Below are the code and all the weights of a small trained network. Each question names an input and a target symbol and asks about switching units off, where a switched-off unit gives its printed mean instead of its output.

import numpy as np


def w(rows, s, z=0):
    codes = np.array(rows[::2]) - 128.0
    scale = np.full(codes.shape[1], s)
    scale[-1] = z or s
    return codes * scale


def norm(h):
    return h / np.sqrt((h * h).mean(-1, keepdims=True) + 1e-5)


def f(y):
    return y / 2 * (1 + np.tanh(0.7978845608 * (y + 0.044715 * y**3)))


def softmax(a):
    e = np.exp(a - a.max(-1, keepdims=True))
    return e / e.sum(-1, keepdims=True)


def log_softmax(a):
    a = a - a.max(-1, keepdims=True)
    return a - np.log(np.exp(a).sum(-1, keepdims=True))


def net(x, mask):
    ids = ['αβγδεθλμξπστψ'.index(c) for c in x.split()]
    T = len(ids)
    res = E[ids] + P[:T]
    q, k, v = (norm(res) @ M[0].T for M in (Q, K, V))
    z = softmax(np.where(np.tri(T) > 0, q @ k.T / 2**0.5, -1e9)) @ v
    res = res + np.where(mask[0], z, O[0][:, -1]) @ O[0][:, :-1]
    y = f(norm(res) @ A[0][:, :-1].T + A[0][:, -1])
    res = res + np.where(mask[1:17], y, B[0][:, -1]) @ B[0][:, :-1]
    return log_softmax(norm(res)[-1] @ U[:, :-1].T + U[:, -1])


Q, K, V, O, A, B = {}, {}, {}, {}, {}, {}
E = w([
[152,162,117,147,85],'α',
[200,193,161,80,97],'β',
[132,125,159,215,114],'γ',
[68,151,194,136,99],'δ',
[240,75,106,177,123],'ε',
[133,137,156,158,157],'θ',
[104,189,156,108,86],'λ',
[173,200,55,67,254],'μ',
[198,154,137,126,104],'ξ',
[83,114,76,82,107],'π',
[91,131,122,45,122],'σ',
[170,85,53,99,152],'τ',
[161,78,39,106,116],'ψ',
],0.024)
P = w([
[2,205,111,185,205],'0',
[63,153,105,168,189],'1',
[86,125,118,153,180],'2',
[98,121,143,154,168],'3',
[104,109,154,136,154],'4',
[104,121,150,162,165],'5',
[97,109,167,145,145],'6',
[104,85,178,89,99],'7',
[107,96,190,137,139],'8',
[109,92,199,120,119],'9',
[118,103,205,118,118],'10',
[108,81,211,106,101],'11',
[112,96,208,122,122],'12',
[121,123,204,126,140],'13',
],0.0058)
Q[0] = w([
[134,136,192,172,29],'H1',
[139,208,219,253,197],'H1',
],0.005)
K[0] = w([
[110,151,18,84,64],'H1',
[156,219,38,78,255],'H1',
],0.0071)
V[0] = w([
[102,38,171,175,121],'H1',
[129,112,91,150,1],'H1',
],0.0057)
O[0] = w([
[82,88,50,139,209,58],'H1',
[146,253,121,220,183,3],'H1',
],0.011,0.0022)
A[0] = w([
[99,192,94,39,109,216],'N1',
[136,151,96,90,45,189],'N2',
[76,166,116,104,85,245],'N3',
[103,145,87,183,106,242],'N4',
[123,122,152,217,234,59],'N5',
[133,80,168,135,97,194],'N6',
[22,123,152,141,104,63],'N7',
[179,123,171,134,97,165],'N8',
[143,83,38,148,114,50],'N9',
[111,3,115,104,160,128],'N10',
[92,118,169,104,204,172],'N11',
[117,190,192,75,183,254],'N12',
[169,181,152,173,119,124],'N13',
[83,104,155,196,146,229],'N14',
[133,146,186,120,128,167],'N15',
[133,117,175,133,146,252],'N16',
],0.012,0.0024)
B[0] = w([
[170,97,154,247,155,205],'N1',
[110,147,209,57,161,190],'N2',
[178,38,135,122,161,163],'N3',
[58,154,157,75,246,143],'N4',
[89,110,80,25,46,187],'N5',
[131,209,86,159,197,199],'N6',
[139,97,57,226,109,163],'N7',
[61,151,15,97,174,210],'N8',
[141,192,195,189,55,208],'N9',
[103,179,122,89,86,253],'N10',
[158,1,174,25,46,181],'N11',
[97,16,170,135,131,231],'N12',
[130,39,146,66,97,184],'N13',
[146,192,115,85,165,181],'N14',
[87,197,82,200,74,192],'N15',
[152,118,52,120,151,196],'N16',
],0.0068,0.0064)
U = w([
[131,204,195,80,170,233],'α',
[205,102,198,98,79,111],'β',
[54,172,29,113,182,189],'γ',
[86,92,105,167,91,140],'δ',
[228,82,49,179,108,171],'ε',
[76,87,80,19,87,168],'θ',
[132,114,175,169,83,185],'λ',
[165,168,107,76,153,4],'μ',
[135,125,172,131,109,77],'ξ',
[157,80,87,109,248,76],'π',
[161,107,92,98,102,11],'σ',
[144,169,115,133,37,16],'τ',
[127,204,116,187,168,175],'ψ',
],0.011,0.0037)

Each question gives the input, a string of symbols that net reads in full, and the target symbol t.
The units are the heads (2 rows each of Q, K, V and O) and the neurons (one row each of A and B). Each row of codes is followed by its name. A weight is (code - 128) times the scale printed after its matrix; where a second scale follows, it is the last column's (O, A, B and U).
mask holds one flag per unit, heads first, then neurons. A switched-off unit (its flag False) gives its mean, the last column of its rows in O or B, instead of its output. The means were averaged over made-up inputs and are rounded, as every weight is.
A unit's drop is (log p(t) with every unit on - log p(t) with that unit switched off) / (log p(t) with every unit on - log p(t) with every unit switched off).
The circuit of an input: a set's keep is (log p(t) with only the set's units on - log p(t) with every unit switched off) / (log p(t) with every unit on - log p(t) with every unit switched off). Starting from the 12 units with the biggest drops (on a tie, the unit counted first), units are removed one at a time, each time the one whose removal leaves the highest keep (on an exact tie, the one counted first), for as long as the keep stays at least 0.8.
circuit, biggest first: the units of the circuit, biggest drop first
k most important neurons: the k neurons with the biggest drops, biggest first
drop of u: that unit's drop, to one decimal
input μ α τ θ γ α ψ τ θ γ θ, target γ: circuit, biggest first : N8, N15, N16
input τ β τ ε α, target α: circuit, biggest first : N2, N4
input θ σ α μ ε β μ μ θ ε σ θ γ, target ψ: 3 most important neurons : N6, N11, N5
input ε γ ψ, target γ: circuit, biggest first : H1, N11
input α θ ξ γ μ α ε ψ δ ψ δ θ, target γ: circuit, biggest first : N8, N6, N16
input α μ ψ ψ μ λ, target λ: circuit, biggest first : N1, N3
input π σ θ σ θ ξ θ θ λ β σ β τ δ, target δ: circuit, biggest first : N7, N9
input θ θ ψ σ μ θ σ β ψ θ α, target θ: circuit, biggest first : N8
input τ γ ε θ μ α π, target δ: 2 most important neurons : N1, N8
input ψ ψ ψ, target ψ: 2 most important neurons : N9, N11
input π μ ε θ ψ θ γ, target ψ: drop of N5 : 0.2
input θ μ θ λ θ θ δ θ τ π δ ψ α, target θ: drop of N1 : 0.3
input σ γ τ λ α ε γ θ δ β τ α, target α: drop of N4 : 0.2
input θ θ λ σ τ θ, target θ: drop of N11 : 0.1
